Each row of numbers belongs to one of the things below and depends on some of the facts about them. Some rows are named. Which thing is each other row?

Some things and their rows:
[ 13  17   2   1   7   9  -5   4   4 -21   0 -18  11  11  -6  26  -2   2
   8   3   9 -19  12  12  24 -18  41  -3]: J49
[ 21  -1  -1  13  21  19 -16   3   0  -7   4 -21   7  18  -5  19  21  -5
  14  11  19 -10  18   9  11  12  10   0]: J148
[ 11  18 -13  16   7   1 -10   3  -1 -14  -9 -14  -3  17   3  24  26  -3
   3   6  15  -1  16  -7  23  12  26  -8]: J33
[ 15  -2  -3  11  23  21 -17   0  -9  -4   7 -18  11  14 -10  18  27  -6
   9   9  22  -7  15   7  16  15  10   2]: J693
[  5  28  -6   2   2  -6 -27 -10  -7 -13  -9 -25  16  21 -11  13  22  -8
  12 -13  12  -4   9  -6  27  10  35  -4]: J612
[ 21  40 -20  -1   2 -53  18 -24  14  10 -12 -36  19 -23   5  22  -4  23
 -24  24  30  -1 -21 -19 -39  -2 -20  35]: J952
[ 16  26  -8 -14  -1 -45  10 -29  15  20 -10 -36   9 -23   9  -1   7  22
 -17 -24  15   6 -25 -25 -19   2   4  18]: J290
[ -7  23  14   6 -14  23 -45 -12 -18   2 -15 -61  -4  38 -15 -15  40 -25
  29  40   8  -2   0  28  -5  36  -2  -1]: J925
[ 11  15 -13  10   4   7 -17   3  -9 -13  -5 -14   1  20  -4  24  19   4
   4  12  10   3  16  -8  20   3  28   2]: J326
[  9  17 -12   9   4   6 -19   3  -7 -16  -5 -16   3  17  -5  23  19  -2
   2   6   9  -1  14  -2  23   2  25  -1]: J433
[ 18  -1  -3  11  25  17 -15   2  -4  -6   4 -20  12  14  -7  17  22 -13
   2  10  21  -8  18  11  15  15  11   3]: J595
[ 24   3 -23  33 -16  -5  12  25  19 -25 -21  -1 -25  18  35  31  35   5
  18  15  28 -13   6   1  13  29  20 -32]: J55
[ 14   6  -4  14   8  23 -25   0  -8   0  -2 -31   0  22  -5   7  33 -11
  17  19  20  -5  11  11   9  24   4  -1]: J995
[ 29 -25 -30  12 -11  57 -35  17 -43  20   4  -5  14  26 -16  24  20  48
  42   9  11  20   2 -26   8  -2  -7  26]: J477
[ 13  20  -6 -10  -4 -32  25 -17   8  20  -4 -32   0 -26  14  -5   2  26
 -37   4  16   6 -17 -14 -30  -3   5  26]: J657
[ 17   7 -17  23  -8  -1   0  14   5 -22 -14  -7 -13  18  17  29  28   3
   9  13  20  -7  10  -1  17  16  24 -18]: J969
[ 17  -3  -1  11  24  17 -15   6   1  -5   2 -20   8  16  -3  21  23  -6
  15   8  19 -10  18   9  12  15  11  -2]: J955
[ 10  15 -12  15  10   1 -13   3  -3 -19  -5 -11  -3  18   1  25  22   0
   0  13  14   2  17  -5  19   7  29  -6]: J80
[ 18  -4  -5  14  19  20 -14   3  -2  -5   2 -18   6  15  -3  15  26  -9
  12   9  23  -5  14  12  14  17   9  -4]: J565

How the things are related:
trafler: uses; kluko: belongs to class; skupa: refers to
J232 {trafler=J889, kluko=29, skupa=J591}
J16 {kluko=426, skupa=J344 J523}
J870 {kluko=351, skupa=J201 J163}
J585 {kluko=426, skupa=J80}
J279 {trafler=J889 J680 J771, kluko=351, skupa=J591}
J769 {kluko=351, skupa=J136}
J371 {kluko=225, skupa=J826 J362 J747 J7}
J948 {kluko=351, skupa=J975 J847 J279}
J745 {kluko=351, skupa=J591}
J116 {kluko=351, skupa=J802 J791}
J487 {kluko=708, skupa=J204 J82}
J136 {kluko=351, skupa=J870 J716}
J612 {kluko=29, skupa=J201 J853}
J695 {trafler=J466 J59 J543, kluko=708, skupa=J798}
J558 {kluko=426, skupa=J415}
J912 {trafler=J163, kluko=351, skupa=J234 J326}
J680 {trafler=J889, kluko=225}
J336 {trafler=J873 J680, kluko=426, skupa=J874 J667}
J633 {kluko=708}
J110 {kluko=351, skupa=J55}
J713 {kluko=708, skupa=J558 J231}
J928 {trafler=J826 J889 J64 J440 J873 J413, kluko=351}
J67 {kluko=426, skupa=J279 J82 J606}
J597 {kluko=426, skupa=J904}
J637 {trafler=J889, kluko=426, skupa=J204}
J523 {kluko=426}
J855 {kluko=426, skupa=J558 J695}
J266 {kluko=29, skupa=J975}
J616 {trafler=J536, kluko=708, skupa=J336 J954}
J802 {trafler=J680, kluko=29, skupa=J606}
J484 {kluko=426, skupa=J791}
J853 {trafler=J889 J163, kluko=225, skupa=J467 J297}
J970 {trafler=J680, kluko=351, skupa=J606}
J566 {kluko=351, skupa=J415}
J683 {trafler=J889 J871, kluko=426, skupa=J67}
J871 {trafler=J680, kluko=225, skupa=J695}
J344 {trafler=J889, kluko=351, skupa=J302 J667 J853 J450}
J33 {kluko=225, skupa=J36}
J466 {trafler=J637 J232 J771, kluko=351, skupa=J395 J798 J477}
J904 {kluko=351, skupa=J716 J336}
J554 {kluko=225, skupa=J36}
J456 {kluko=708}
J6 {kluko=225, skupa=J847 J437}
J234 {trafler=J889, kluko=426, skupa=J948}
J204 {trafler=J826, kluko=426, skupa=J569}
J290 {trafler=J344 J259, kluko=29, skupa=J34}
J969 {kluko=351, skupa=J975 J346 J116}
J668 {kluko=351, skupa=J415 J667 J523 J624}
J910 {kluko=351, skupa=J228 J36 J110}
J606 {kluko=426, skupa=J874 J747 J450}
J45 {kluko=426, skupa=J624 J925}
J231 {kluko=426, skupa=J870 J834}
J121 {kluko=351, skupa=J569 J798 J232}
J955 {kluko=426}
J591 {kluko=351}
J467 {kluko=426, skupa=J7}
J326 {kluko=351, skupa=J402 J34}
J346 {kluko=426}
J513 {kluko=29, skupa=J456 J910}
J565 {kluko=426}
J667 {kluko=351, skupa=J317 J302}
J123 {trafler=J771, kluko=225, skupa=J558 J80 J543}
J356 {kluko=29, skupa=J346}
J489 {trafler=J59 J904, kluko=426, skupa=J778}
J664 {kluko=29, skupa=J889 J791 J345}
J80 {kluko=351}
J903 {kluko=29, skupa=J297}
J64 {kluko=351, skupa=J487}
J874 {kluko=351}
J477 {kluko=426, skupa=J591}
J362 {kluko=225}
J207 {kluko=351, skupa=J970 J667 J279}
J826 {kluko=225, skupa=J747}
J395 {kluko=426}
J747 {trafler=J163, kluko=426}
J335 {kluko=29, skupa=J415 J778 J450}
J415 {kluko=426, skupa=J7 J624 J297}
J723 {trafler=J889 J536 J873 J771, kluko=225}
J847 {trafler=J826 J889 J469, kluko=708, skupa=J523 J853}
J183 {kluko=29, skupa=J437}
J660 {kluko=426, skupa=J716}
J543 {kluko=351, skupa=J335}
J440 {trafler=J889 J771, kluko=351, skupa=J484}
J595 {kluko=426, skupa=J836}
J937 {trafler=J469 J163, kluko=426}
J657 {trafler=J469 J719, kluko=351, skupa=J802 J466}
J469 {trafler=J336 J889, kluko=426, skupa=J467}
J559 {kluko=351, skupa=J211 J873}
J378 {kluko=351}
J450 {trafler=J952 J699, kluko=351, skupa=J747}
J888 {kluko=351, skupa=J80 J16}
J390 {trafler=J889 J59, kluko=351}
J886 {kluko=29}
J750 {kluko=351, skupa=J67 J886}
J941 {kluko=225, skupa=J558}
J468 {kluko=426, skupa=J523 J45}
J636 {kluko=225, skupa=J183 J633 J204}
J259 {trafler=J889 J536, kluko=426}
J59 {kluko=351}
J7 {kluko=351, skupa=J606}
J449 {kluko=29, skupa=J595 J478 J82}
J163 {kluko=29}
J36 {kluko=351, skupa=J395 J80}
J702 {kluko=29, skupa=J595 J371}
J536 {kluko=351}
J228 {kluko=426, skupa=J745}
J834 {trafler=J202, kluko=351, skupa=J344 J523 J279}
J69 {trafler=J536, kluko=426, skupa=J916 J702 J693 J484}
J211 {trafler=J889 J202, kluko=351, skupa=J344}
J49 {kluko=225, skupa=J335 J450}
J402 {kluko=351, skupa=J558 J874 J667 J591}
J995 {kluko=426, skupa=J798}
J889 {kluko=426, skupa=J362}
J34 {kluko=708, skupa=J103}
J201 {kluko=225, skupa=J970 J317 J80}
J873 {trafler=J163, kluko=426, skupa=J843}
J125 {kluko=29}
J791 {kluko=351}
J302 {kluko=708, skupa=J624 J82}
J437 {trafler=J771, kluko=351, skupa=J302 J279}
J55 {kluko=351, skupa=J346}
J778 {kluko=426, skupa=J415 J606}
J82 {trafler=J889, kluko=225, skupa=J371 J450}
J569 {kluko=426}
J975 {trafler=J536, kluko=29, skupa=J49}
J798 {kluko=225, skupa=J467}
J345 {trafler=J747, kluko=351}
J478 {trafler=J889 J660 J771, kluko=351, skupa=J523 J597 J489}
J929 {trafler=J889 J565, kluko=426, skupa=J36}
J103 {trafler=J889, kluko=351, skupa=J193 J344 J791}
J202 {trafler=J440 J232, kluko=225, skupa=J489}
J916 {trafler=J889, kluko=708, skupa=J970}
J525 {kluko=351, skupa=J904}
J843 {kluko=351, skupa=J346}
J771 {trafler=J889, kluko=708}
J860 {kluko=225, skupa=J415 J49}
J413 {trafler=J771, kluko=426, skupa=J660}
J954 {kluko=708}
J193 {kluko=225, skupa=J302 J415}
J719 {trafler=J336 J889, kluko=351, skupa=J415 J955}
J154 {trafler=J826 J889 J680, kluko=351}
J925 {kluko=426, skupa=J467}
J317 {kluko=426, skupa=J826 J362 J415}
J433 {kluko=225, skupa=J207 J723 J266}
J148 {kluko=426, skupa=J378 J955}
J624 {kluko=426, skupa=J467 J7 J297}
J833 {kluko=426, skupa=J346 J565}
J691 {kluko=351, skupa=J513 J597 J55}
J857 {kluko=351, skupa=J103}
J379 {trafler=J543 J723 J55, kluko=426}
J836 {kluko=708, skupa=J904}
J297 {kluko=225}
J528 {kluko=351, skupa=J228 J660 J769}
J699 {trafler=J440, kluko=351, skupa=J345}
J339 {kluko=351, skupa=J870 J716}
J952 {trafler=J437, kluko=351}
J693 {kluko=426, skupa=J948}
J716 {kluko=351}

Which thing is each row?
No name comes twice in this set of rows, the named rows included.
[ 32  43 -23  16  30 -63   9 -39  31  15  -1 -37  44 -30 -12  53  -7  10
   4  38  42  10 -50  11 -31  -7 -84  31]	J413
[ 30 -10  -1   2 -23 -15   2 -25   4  85  10   1 -13 -22  -4  -7   6  75
  12 -45 -40 105 -74 -33 -14 -35 -21   9]	J232
[ 28  67 -30   7  24 -72  -4 -47  11   8  -4 -30  53 -29 -34  64 -22  25
  -7  37  26  27 -49 -14 -28 -41 -64  53]	J437
[ 20  46 -28  13  -5 -61  10 -34  19  11 -15 -38  16 -20  -3  34   4  23
  -5  36  22  27 -50  -6 -33  -8 -55  28]	J466
[-21  15  20 -42  -2 -32   0 -46  16  51 -22 -94 -45 -13   0 -59  30  14
 -26   9 -31  58 -40   3 -44   0   3   7]	J853
[ 17  22   2  -2  10 -46  21 -24  22  30   0 -28  -8 -29   9   5   3  24
 -30   0   1  34 -29  -9 -31  -9  -6  15]	J928
[ 18  29 -18 -15   0 -51  22 -26  20  13 -13 -41  15 -27  16   6  -3  29
 -11 -17  28  -9 -25 -25 -27  -2   0  21]	J975
[ 17  13  20   4  10 -42  23 -24  25  46   7 -19 -20 -27  11  -7   8  23
 -32 -10 -15  58 -31  -1 -24 -13  -1   4]	J390
[ 23  39   4  17  21 -76  19 -42  41  34   3 -17   4 -35  -5  33  -1  17
 -17  13  -7  69 -64  11 -20 -26 -53   5]	J440
[  3 -34 -41 -64  27 -17  48 -13  14  19 -21 -84 -15 -40  36 -36  30  45
 -39   0  40 -20  -6 -20 -43   9   2  32]	J873
[ -6  -7 -41 -57  15 -31  34 -19   7  12 -24 -69 -12 -39  25 -23  21  44
 -45   7  21   3  -9 -30 -31 -10  19  31]	J912
[  4  33  -2   4 -10  -2 -34 -12  -4 -14 -14 -37   4  26  -5   3  19  -7
  27  -5   8  -9   3  -6  16  15  32 -13]	J903
[ 13  16 -19 -20   8 -34  24 -18   8  13 -12 -45  -1 -26  15   0   9  31
 -33  10  23   3 -12 -20 -29   0   2  27]	J345

Now the same things, written a new way:
Named rows:
[-15  33 -37  25 -25   9  23  10   9   3   4   4  -7   5  -8  15 -16 -40
   8  -1 -37 -11 -25   9  17 -25  -1 -41  24  33  19  13  18   1 -26  36
 -20  28   3  -5  13]: J469
[  0  31  15  10   7 -11   9   7 -14 -11  14  -5   7  22   2  17   3  -3
  18 -21   6   0 -23  12   1  -3  13  -7   1  15  -1  20  -6   9  -9  14
  -2   7   0  15  26]: J616
[-16  30  -2  15 -18 -24  20  11   3   6 -35 -17 -10  -1  14 -18  11 -17
   2  18   2 -23  -4  -1  -4  -6   5  -9  -9   4  -4   0   4  -2  -9  19
 -18   9  -9   7  17]: J871
[-26  19 -16  63 -10 -28  15   8   8 -13 -13 -24  -9  -2  -9  26   3 -45
  35  24 -17 -39 -26   8 -24 -43  -9 -33  29  27  16  36  29  -7 -21   4
 -13   5 -25   3  30]: J853
[-15   6   9  -3 -16 -21  22   6   7  22 -28  -7  -2  14  -9  -8   9 -24
  29   2  14 -15   4 -16 -10  11   8  -5 -22   2  16  23  -4  16  -1   2
 -23   4 -13  32  41]: J211
[ -5 -20  22  -6 -13 -33  22   8  20   5 -27  12   2   2 -25 -28 -27  -2
  15 -15 -32 -21  -8  -8 -57 -27  33 -10 -62   2 -16  74   6  37  39   9
 -42  -1 -45  16  61]: J279
[  9 -13   0 -10  -5   5 -13  -9 -14  -2  13  16   0  -5  -9   5  -9  15
 -12   4  -8  23   1   6  -1   5   0  17   0  -2  -9 -14  12   3 -12  -4
  24   1  14  10  -3]: J713
[ 10 -18 -18  -4  -8  14  -4  -8   6  -5  22  16 -12 -12  -9  14 -10   4
 -20 -11 -15  13  -3   4  17 -20   3  -3  23  19  11  -6  11  -6   4   8
  24   7  15  -4 -11]: J995
[  8  -9   8   9  -6  -8 -12 -23 -11 -12 -11   4  22   4  20  -6  10  12
 -10  26  11   2   9 -14  -2  15  -8  21   1 -16 -19 -32 -12   8   3 -21
  25 -10  -9  -9 -13]: J49
[ 12   4   0 -12  12   3 -11 -10  -1 -18  29  -2  -9  -8  -5  -3  -8  26
 -14 -17   6  11  -5  17  14  -3   3   1  15   4  13  -2   9 -21   2   8
  15  -3  15   5 -30]: J597
[ 14  -8  -1 -13   4   3 -11  -8  -8 -11  24   6  -9  -8 -10  -2 -10  23
 -19 -15  -4  16  -6  10  11 -10   5   9   7   6   8  -6  18 -13  -2  14
  16   0  15   6 -18]: J523
[  5 -28 -43  26 -11  23  -8   0  16 -17  28  11 -14 -26 -18  32 -20 -13
  -5  10 -33  -2 -15   5   0 -33  -3 -18  58  30  29   7  24 -17   1  -5
  18  21  12 -14 -12]: J925
[ 14 -17   7   2  -2  -5  -7  -7   9 -12   3   5  -6 -16   7   3   5  17
 -19   3  -4   9   5   3  -3 -12  -1  11   0   0  -8  -5   9  -8   7   2
  13 -15   2  -6 -16]: J183
[-13   9   6  -6  40  21   2  45 -18   8  -5 -26 -19  10  31  15  21   0
  20  -7  25  -2 -10  -1  -3  20   8  -6   2 -11  -6   0 -28 -16  19   0
 -24  10  18 -12   7]: J904
[ -2  -4  11  -9  30   8 -15   6   3  11   9 -20 -14 -16  -6  -9  16  11
   3   5  25  -6   8  11  -1  12 -12   3  10 -19   3   4  -8 -29   7 -28
   3 -21  11  -8 -17]: J843
[ -3 -25  11 -13  17  14  -1   6   5  28  -4  -1 -13 -15  -9   0  16   1
  -7   4  17   4  20  -7   7  10 -13  14  -5  -7   1 -13  -5  -6   4 -26
  16 -19  10  -7  -1]: J80
[ -2 -26   7  -9  13  12  -7   3   8  20  -1   0  -7 -13 -11   2   9  -2
  -2   7  13   1  18  -8   3  10 -11   7  -1 -14  -6  -7  -6  -7   4 -26
  12 -16   5 -12  -1]: J769
[ -3 -14   9 -11  22  10  -8   4  12  13  -1 -11 -14 -12  -9  -5  20   5
  -2  -1  22   1  17   2   5  10  -7   4   3 -12  -2  -3  -2 -20   5 -20
   6 -26  10  -5 -14]: J716
[ -2 -20   9 -11  21  13  -8   5  -7  30   7 -11 -13 -16  -6  -3  11   2
   2  11  14  -1   9   4   1  14 -18   6  -3 -12   1  -5  -8 -12   2 -35
  14 -12   9 -10  -6]: J136

Which thing is each row?
No name comes twice in this set of rows, the named rows included.
[ -6  42 -15 -20 -11   9  17  15 -10  11   1  -9 -11   8  13 -18  -5  -4
  -3 -10   1   2 -19  17  21   7  15 -12   0   4  13  -4   0  -5  -9  42
 -19  30  16  15  -3]	J660
[-11   3   0  -4   0 -18   7  10  14   1 -24 -11  -5   5  -6 -21  -8  -8
  21  -3   7 -20   5  -7 -32   1  18  -5 -24 -14   6  37   0   6  17   8
 -41   1 -14  23  26]	J834
[ -7  26   8   7 -23 -33  21  -1   0  -3  -6  -3   0  10 -18  -5  -7 -14
  16  -5  -6  -9 -17   9 -12  -9  14 -13 -10  18  18  31  13  10 -22  16
  -8  11  -4  41  32]	J847
[-15 -39 -37  44 -18  12   4  10  33   1 -22   3 -31 -42  -1  50  19 -33
 -19  28 -28  -8   0 -23   5 -43 -10 -10  47  31  10 -15  21 -15   0 -18
  26  -3   3 -23  13]	J798
[-26  24  -8   0   0   7  16  19  11  26 -32  -2  -1   7   3 -19   8 -28
   6   2  -1 -16  10  -6  15  11  -5 -17 -14 -12  -8  -3  -6   1  -7  16
 -41   3  -8  -7  12]	J64
[-13  68 -46 -16  -2  38  12  32  -7   5  -7   7  -6   9  39 -31 -12 -10
 -19  -8 -27   1 -12  15  39   5  16 -30  -5 -19 -26 -31  -6 -17  -9  77
 -66  42  15 -31 -30]	J889
[-21   2  -7   3  -1  -4  20  28   6  20 -20 -17 -12   3   0   0   8 -24
  29   0   3 -20 -12  -7 -18   6  10 -17  -7   6  18  35 -12  11  12  -2
 -22  16  -9  15  42]	J466
[-14  57 -17  11  -8   7  20   2  -5   5 -32  -5  18  11  40 -39   5 -19
  -7  30 -18 -29  -9   6  11  14   3 -23  -4 -16 -21 -19 -34   4   7  12
 -32  22 -18 -33 -18]	J826
[ -4  39   6  19 -18 -34  24 -13   9 -20 -39  -9  26  21  27 -16   8 -10
  16  11   8 -32  -4 -14  -1   5  12 -11  -3   4   0  16 -26  16  12   3
 -19  10 -31   9  12]	J82
[  8 -19 -23   7  -6  15 -16  -6 -12 -12  32   9  -3 -11 -17  17 -23   1
  -6   8 -20   6 -10   9  -6 -13  -4   1  24  11  13  -7  21  -4  -9   2
  23  14  17  -8 -17]	J45
[ -2   2   3  12  -5  -7  14  24  -9  -7   5  -7  -6  19   6  44   2 -11
  24 -13   1   4 -41  -6 -18  -7  21 -10  18  37  22  33  -6  15   2   4
  13  32  10  28  46]	J695

The same things again, as new rows of numbers:
Named rows:
[ -6 -11  16 -12  -5  10 -21  -5   8  14  -2 -11 -16   6]: J948
[ 17 -20  -6   4  16   0   4  15  -5  22  -3   7  -9  13]: J201
[ -3  13   3  23   0  17 -13  44   2 -29   8 -22 -14  -1]: J970
[-29   8 -55  -9 -15 -23  -3  31 -11  11 -11 -13  55 -35]: J916
[ 13  -8   7  10 -17  -8   1  12   1  -6 -11  10  -3 -15]: J69
[-10  -1  -5  10  -5  35   6 -52   7  -5   8  -8  -4  19]: J591
[-35   8 -17  64 -30 -21   4  48 -18 -27  28   6 -46   4]: J873
[ -2   3  19 -13  26 -39 -12 -11 -21  21   6  60 -15  -4]: J798
[  9 -11  -3 -12 -16   0   6   1  -3  11  14  10  -6  -8]: J585
[-16  19  -3  28  -3  21  12 -37  -6 -22  15  -5 -11  20]: J345
[ -6  13  31 -25   6 -33   1  -6  -7  16   9  51 -13 -22]: J925
[ 41  14  13 -22   1   8  16  43  -1   5  40 -14   5   1]: J778
[ -1  -8   7  11  16  12  10 -38  20 -27  13  10  10  22]: J125
[-13   8  20  16   6  23   5 -47  14   1   9  -4   2  21]: J791
[ -8   7   9   7  15  26  19 -40  14  -4  -6  -3  -4  17]: J59
[  2  15 -20 -14 -14 -15 -25  -6 -31 -14 -42 -34  18  -7]: J478
[-56  26 -29  -7  11 -30   1  31 -20   5 -28  26  25 -39]: J469
[  2 -11  11  -9  -1  17 -17 -11  11  -3  -7   5 -17  -8]: J55
[ -2   9  22  22  -6   5  25 -31  14   6  17   9  13  16]: J955

Name these rows:
No name comes twice in this set of rows, the named rows included.
[ 30   2   5 -33  18   8   0  32   4 -17  37 -28   2  22]	J335
[ 13   4  13   5  -5   2 -16  -9  -3 -21 -23 -10  -9  -1]	J699
[-35   7 -16  50   4   2  16 -13   3 -43  40   3 -23  38]	J163
[ -7  -3  -5   3  10  14  15 -47   8 -20  23   2   7  33]	J886
[ 11  23  35 -26  20   7  -8  17   5   1  20  -7  -8   3]	J7
[-15  -2 -29  40   1 -14  -7  29 -28  -5  18  11 -19   7]	J871
[ 12  13   8 -27   8  15  -7   5  -7  -5  15  -7 -14   3]	J668
[ -2  31 -33  26 -19 -56  21 -27 -20 -15 -71 -32  72  -5]	J771
[ 10   7   6  20  30   2  29 -28  -5   8   2  29   5  23]	J297
[-23   5 -23  37 -25 -10   1  40 -10 -14  20  -5 -20  -4]	J336
[ 11  15  17  31  -2  11   3 -44   3 -30 -15  -7   0  12]	J952
[-27   7 -23  -7   4  10 -28  15  -4  -6 -33 -13  28 -27]	J211
[ 30   2  14 -11   1  14  22  44  13  10  14 -25   2   4]	J606

